What each symbol does to the items:
x589: $>x635, ^>x334, +>x571, ~>x228, !>x893
x190: $>x86, ^>x297, +>x138, ~>x642, !>x880
x954: $>x834, ^>x470, +>x342, ~>x645, !>x25
x233: $>x190, ^>x29, +>x280, ~>x627, !>x916
x740: $>x883, ^>x940, +>x790, ~>x173, !>x111
x940: $>x991, ^>x102, +>x692, ~>x336, !>x245
x502: $>x426, ^>x888, +>x954, ~>x835, !>x925
x835: $>x470, ^>x792, +>x645, ~>x655, !>x502
x426: $>x839, ^>x116, +>x834, ~>x470, !>x645
x91: $>x954, ^>x835, +>x752, ~>x925, !>x116
x29: $>x297, ^>x928, +>x642, ~>x480, !>x13
x888: $>x116, ^>x222, +>x470, ~>x792, !>x655
x336: $>x81, ^>x231, +>x448, ~>x72, !>x940
x544: $>x228, ^>x615, +>x893, ~>x195, !>x205
x245: $>x448, ^>x72, +>x883, ~>x940, !>x173
x405: $>x781, ^>x843, +>x783, ~>x743, !>x635
x636: $>x336, ^>x563, +>x245, ~>x375, !>x727
x627: $>x642, ^>x480, +>x880, ~>x13, !>x233
x13: $>x802, ^>x53, +>x190, ~>x29, !>x627
x567: $>x743, ^>x119, +>x635, ~>x334, !>x228
x563: $>x231, ^>x18, +>x72, ~>x27, !>x99
x503: $>x205, ^>x321, +>x746, ~>x735, !>x282
x72: $>x111, ^>x268, +>x991, ~>x102, !>x336
x321: $>x491, ^>x300, +>x544, ~>x86, !>x138
x297: $>x611, ^>x233, +>x240, ~>x457, !>x802
x916: $>x880, ^>x13, +>x611, ~>x233, !>x457
x925: $>x645, ^>x655, +>x25, ~>x502, !>x91
x802: $>x300, ^>x916, +>x86, ~>x297, !>x642
x312: $>x424, ^>x752, +>x520, ~>x839, !>x834
x536: $>x520, ^>x839, +>x53, ~>x834, !>x342
x222: $>x502, ^>x498, +>x91, ~>x402, !>x174
x402: $>x835, ^>x883, +>x925, ~>x790, !>x222
x334: $>x133, ^>x205, +>x405, ~>x746, !>x567
x642: $>x240, ^>x457, +>x321, ~>x802, !>x190
x727: $>x940, ^>x99, +>x173, ~>x636, !>x268
x47: $>x563, ^>x635, +>x375, ~>x571, !>x612
x86: $>x615, ^>x611, +>x195, ~>x240, !>x321
x893: $>x269, ^>x567, +>x47, ~>x589, !>x843
x342: $>x928, ^>x312, +>x480, ~>x536, !>x859
x752: $>x342, ^>x645, +>x801, ~>x25, !>x437
x280: $>x138, ^>x642, +>x503, ~>x880, !>x611
x792: $>x91, ^>x402, +>x32, ~>x174, !>x888
x119: $>x893, ^>x195, +>x133, ~>x205, !>x746
x424: $>x29, ^>x342, +>x627, ~>x801, !>x218
x269: $>x783, ^>x743, +>x563, ~>x635, !>x571
x195: $>x567, ^>x282, +>x589, ~>x491, !>x544
x839: $>x801, ^>x25, +>x218, ~>x437, !>x312
x18: $>x636, ^>x47, +>x268, ~>x781, !>x783
x615: $>x746, ^>x735, +>x567, ~>x282, !>x491
x520: $>x627, ^>x801, +>x916, ~>x218, !>x928
x457: $>x280, ^>x627, +>x300, ~>x916, !>x297
x205: $>x589, ^>x491, +>x843, ~>x544, !>x119
x102: $>x740, ^>x727, +>x81, ~>x231, !>x72
x231: $>x173, ^>x636, +>x111, ~>x268, !>x102
x834: $>x218, ^>x437, +>x928, ~>x312, !>x536
x571: $>x27, ^>x405, +>x99, ~>x269, !>x47
x173: $>x692, ^>x336, +>x498, ~>x245, !>x740
x268: $>x245, ^>x375, +>x740, ~>x727, !>x231
x53: $>x916, ^>x218, +>x297, ~>x928, !>x480
x282: $>x119, ^>x138, +>x334, ~>x503, !>x615
x880: $>x321, ^>x802, +>x735, ~>x190, !>x280
x138: $>x195, ^>x240, +>x205, ~>x321, !>x735
x25: $>x536, ^>x426, +>x859, ~>x954, !>x752
x743: $>x612, ^>x893, +>x18, ~>x133, !>x405
x928: $>x233, ^>x424, +>x457, ~>x520, !>x53
x611: $>x735, ^>x190, +>x282, ~>x280, !>x300
x300: $>x503, ^>x880, +>x615, ~>x611, !>x240
x218: $>x13, ^>x859, +>x233, ~>x424, !>x520
x27: $>x268, ^>x781, +>x102, ~>x783, !>x563
x480: $>x457, ^>x520, +>x802, ~>x53, !>x29
x746: $>x843, ^>x544, +>x743, ~>x119, !>x334
x790: $>x655, ^>x692, +>x502, ~>x498, !>x402
x32: $>x752, ^>x925, +>x839, ~>x116, !>x470
x735: $>x544, ^>x86, +>x119, ~>x138, !>x503
x801: $>x480, ^>x536, +>x13, ~>x859, !>x424
x991: $>x402, ^>x740, +>x174, ~>x81, !>x448
x375: $>x72, ^>x27, +>x940, ~>x99, !>x636
x645: $>x312, ^>x32, +>x536, ~>x426, !>x954
x240: $>x282, ^>x280, +>x491, ~>x300, !>x86
x174: $>x925, ^>x790, +>x116, ~>x222, !>x792
x843: $>x571, ^>x228, +>x612, ~>x893, !>x133
x470: $>x437, ^>x91, +>x312, ~>x32, !>x426
x883: $>x792, ^>x991, +>x655, ~>x692, !>x498
x437: $>x859, ^>x954, +>x424, ~>x752, !>x839
x99: $>x102, ^>x783, +>x336, ~>x563, !>x375
x133: $>x47, ^>x589, +>x781, ~>x843, !>x743
x781: $>x375, ^>x571, +>x727, ~>x612, !>x18
x859: $>x53, ^>x834, +>x29, ~>x342, !>x801
x655: $>x32, ^>x174, +>x426, ~>x888, !>x835
x448: $>x222, ^>x111, +>x792, ~>x991, !>x692
x612: $>x99, ^>x269, +>x636, ~>x47, !>x781
x116: $>x25, ^>x502, +>x437, ~>x91, !>x32
x783: $>x727, ^>x612, +>x231, ~>x18, !>x27
x498: $>x888, ^>x448, +>x835, ~>x883, !>x790
x635: $>x18, ^>x133, +>x27, ~>x405, !>x269
x692: $>x174, ^>x81, +>x888, ~>x448, !>x883
x491: $>x334, ^>x503, +>x228, ~>x615, !>x195
x111: $>x498, ^>x245, +>x402, ~>x740, !>x81
x81: $>x790, ^>x173, +>x222, ~>x111, !>x991
x228: $>x405, ^>x746, +>x269, ~>x567, !>x589

In the rows, 121 means zero.

The rows follow the links: the fewer symbols apart two items are, the more alike their rows tend to be.

Each row is also shifted at random along 2 hidden directions that mean nothing.

Some items, each with a row of numbers:
x635 -> 135 111 115 120 123 113 114 112 134 132 109 124 112 106 114 90 115 121 111 126 118 128 118 117 115 94 115
x520 -> 182 104 103 125 136 85 109 114 133 109 147 154 130 150 136 153 118 125 133 124 124 111 126 139 116 122 127
x405 -> 127 116 118 123 122 120 112 111 125 131 97 116 115 107 109 94 114 120 118 130 125 126 107 117 108 93 110
x86 -> 155 111 108 113 132 111 127 110 127 137 119 128 111 112 131 139 144 119 114 106 106 114 140 136 124 107 143
x297 -> 170 99 101 123 135 99 105 98 148 114 133 126 110 121 144 131 130 124 133 126 112 105 135 158 133 120 133
x205 -> 122 114 114 121 118 103 122 120 130 121 103 121 118 109 111 143 132 144 127 128 117 117 131 120 115 95 116
x801 -> 99 114 113 103 134 103 119 120 127 116 148 140 114 157 138 134 113 117 111 103 107 119 144 128 155 132 144
x498 -> 164 121 128 116 119 104 121 137 111 124 139 131 126 138 125 103 103 117 116 125 134 134 121 113 107 128 111
x282 -> 107 125 117 120 125 125 134 122 105 133 93 116 126 110 105 151 142 123 124 116 121 113 118 119 101 101 124
x222 -> 122 121 129 113 120 103 120 135 117 124 149 131 122 137 135 99 105 117 113 119 128 133 133 118 120 139 120
x645 -> 131 133 132 134 113 149 112 114 101 109 119 114 135 124 127 135 121 105 133 118 131 115 99 116 119 152 121
x280 -> 144 121 112 129 132 138 119 104 103 129 94 106 123 112 118 139 139 104 136 120 127 103 102 141 100 112 126
x18 -> 101 130 126 127 117 140 137 127 112 137 106 126 130 99 101 101 124 111 109 121 125 130 98 103 90 102 109
x119 -> 66 121 119 117 117 118 124 121 122 120 92 103 115 111 103 132 127 138 127 126 117 117 126 115 124 99 114
x783 -> 159 120 121 132 116 121 132 127 131 132 122 147 130 97 113 110 128 122 110 122 120 130 110 108 92 102 112
x740 -> 138 138 136 125 108 141 128 140 101 114 105 102 131 123 95 105 103 123 124 133 136 129 98 97 108 122 94
x245 -> 137 121 127 109 109 111 127 135 150 113 143 121 107 117 122 95 109 145 104 123 102 135 148 106 157 125 118
x839 -> 135 119 121 108 126 118 113 113 127 114 148 135 113 143 143 132 116 115 108 99 105 122 142 121 162 143 147
x544 -> 136 111 111 120 121 96 123 119 136 122 108 129 117 110 116 147 136 145 125 126 114 118 139 122 117 96 120
x802 -> 116 103 105 114 134 110 109 100 143 119 131 113 100 120 143 119 129 119 124 117 104 107 144 155 149 123 142
x25 -> 139 116 123 111 120 115 109 110 142 111 156 134 108 132 153 125 119 120 107 102 99 124 152 125 172 153 148
x567 -> 144 114 114 128 117 104 109 113 129 115 92 115 122 109 104 130 122 141 136 139 128 117 113 121 106 92 103
x491 -> 133 110 110 113 124 94 127 119 140 127 119 134 112 110 123 146 141 143 116 116 105 119 152 126 128 99 132
x321 -> 70 115 114 95 133 117 134 115 133 140 125 115 95 116 134 123 142 121 98 94 89 119 163 131 157 113 156
x437 -> 176 124 123 125 123 129 110 113 110 111 129 133 133 136 131 143 119 108 123 111 123 117 112 118 126 141 130
x480 -> 18 120 114 113 130 127 118 117 110 113 120 102 115 144 122 126 113 111 129 120 121 108 119 136 137 129 126
x99 -> 74 135 131 127 109 146 141 136 118 130 113 121 126 98 102 105 125 120 108 120 118 131 107 99 106 114 110
x835 -> 122 118 129 122 116 106 114 126 129 115 160 136 123 126 150 112 117 119 118 119 123 130 139 126 128 155 126

In each set, the symbols that take the first to the second take the third to the fourth, perhaps in another order. Give the fourth.
Answers are names.
A 99 126 134 124 114 120 117 131 108 119 143 123 128 128 136 111 113 110 123 123 134 128 118 120 111 152 116
B 169 115 109 129 134 103 114 117 110 110 128 145 141 151 123 156 115 115 137 125 136 109 104 132 99 120 118
C 88 125 124 125 118 137 112 114 105 125 76 95 120 108 94 100 111 117 129 136 134 121 90 112 101 94 100
D x940

A 64 115 116 106 119 107 128 121 135 125 110 113 106 112 116 133 133 143 114 116 104 120 150 119 142 101 130
B 147 109 114 126 118 104 106 109 136 119 99 116 116 109 111 112 116 136 129 136 123 121 117 121 115 92 107
C 156 100 101 126 133 96 104 103 142 109 135 127 116 127 140 135 124 126 137 131 119 104 129 155 127 121 127
D x280

A 96 127 129 116 105 127 135 136 145 115 136 119 111 104 116 101 118 143 104 121 101 133 141 102 150 124 117
B 125 128 132 112 118 117 125 139 104 124 129 116 122 139 117 95 99 115 114 122 133 134 117 107 115 130 113
C 109 135 134 121 103 139 132 138 121 114 117 103 121 113 102 103 109 132 116 128 120 130 115 98 130 123 105
D x402

A 129 113 116 122 120 112 107 110 130 121 95 111 114 109 108 105 114 130 125 135 125 123 113 120 114 93 106
B 147 135 133 134 103 140 132 137 116 110 108 112 134 107 96 116 114 132 126 136 130 127 98 97 105 119 95
C 124 123 131 119 119 109 120 136 109 123 143 129 129 135 132 105 108 114 120 122 137 132 119 118 106 142 114
D x859

A 126 134 133 120 107 134 129 139 114 113 115 104 122 120 103 101 105 129 118 129 126 130 112 98 126 124 102
B 96 130 134 112 117 122 125 139 97 126 130 114 124 138 119 94 101 110 114 120 135 134 116 109 112 136 112
C 108 104 112 105 124 97 109 108 156 129 124 121 92 109 128 83 112 135 102 120 100 131 148 123 154 96 128
D x783

A 77 128 121 125 117 128 128 125 103 123 80 103 128 110 95 146 134 130 133 128 127 114 108 113 99 98 109
B 134 120 119 130 120 125 111 112 115 126 83 109 124 106 99 103 113 119 129 136 136 122 93 115 93 90 100
C 87 113 110 114 133 128 115 102 126 123 114 99 104 118 132 119 131 110 125 115 110 106 129 149 140 123 138
D x503

A 136 130 131 132 112 141 110 115 109 108 126 118 133 123 133 134 121 108 131 117 128 117 107 120 124 153 122
B 88 139 132 119 120 154 118 118 92 114 114 108 128 138 120 133 115 98 122 106 125 117 105 110 134 147 131
C 119 128 129 124 104 130 135 136 139 116 128 125 121 102 111 109 121 139 112 125 110 130 127 101 129 120 111
D x245

A 123 130 131 111 110 127 128 137 123 116 127 107 115 125 111 94 103 131 111 124 118 134 126 102 140 126 111
B 154 124 130 113 116 113 123 137 114 121 130 119 121 135 116 97 100 122 114 125 129 134 122 107 120 125 110
C 159 131 133 148 110 135 110 123 96 109 124 126 151 118 126 135 120 107 145 133 151 118 87 120 79 151 102
D x470

A 185 107 113 126 124 105 110 110 139 131 110 136 118 104 116 100 117 125 116 130 123 128 114 121 102 90 111
B 149 111 116 122 122 111 110 110 133 129 104 123 114 107 112 96 114 124 118 129 122 126 113 119 109 91 111
C 127 129 119 124 129 130 118 121 91 114 115 130 141 152 114 150 114 103 130 113 136 112 95 118 106 129 122
D x342

A 103 133 133 124 103 139 135 138 128 113 120 111 122 106 104 106 115 135 113 127 115 129 120 97 130 123 107
B 96 120 130 119 114 114 112 122 133 113 158 128 115 123 152 111 118 120 116 115 115 127 143 126 146 160 132
C 107 109 108 119 134 100 112 114 129 111 138 131 121 146 133 137 115 121 130 123 120 110 128 141 130 125 128
D x282

A 81 125 124 119 120 137 122 116 112 137 93 109 116 105 103 86 114 110 111 123 124 128 101 109 106 96 111
B 128 126 125 131 115 132 134 127 122 136 114 137 130 97 107 107 126 118 109 122 124 131 105 106 91 104 111
C 178 117 110 130 131 129 123 106 104 131 97 119 127 110 117 148 144 106 133 118 126 105 106 138 91 107 126
D x503

A 48 123 122 116 116 129 115 116 117 121 85 89 109 110 100 104 113 128 124 130 122 121 113 114 127 99 109
B 55 130 130 117 109 137 142 135 135 128 130 122 113 99 113 98 124 129 98 115 103 134 133 101 135 119 122
C 140 115 111 115 130 115 131 115 120 135 111 127 116 112 122 145 145 121 115 107 110 114 135 129 117 105 138
D x133

A 190 125 118 130 127 124 115 117 97 111 118 142 146 147 119 157 116 105 134 117 138 112 94 118 99 128 120
B 169 108 105 133 132 116 107 99 126 117 113 117 119 117 131 137 132 114 141 129 125 101 113 153 110 117 124
C 135 123 115 122 130 136 128 110 102 136 95 111 122 111 116 142 144 106 126 112 121 107 111 134 102 108 131
D x589

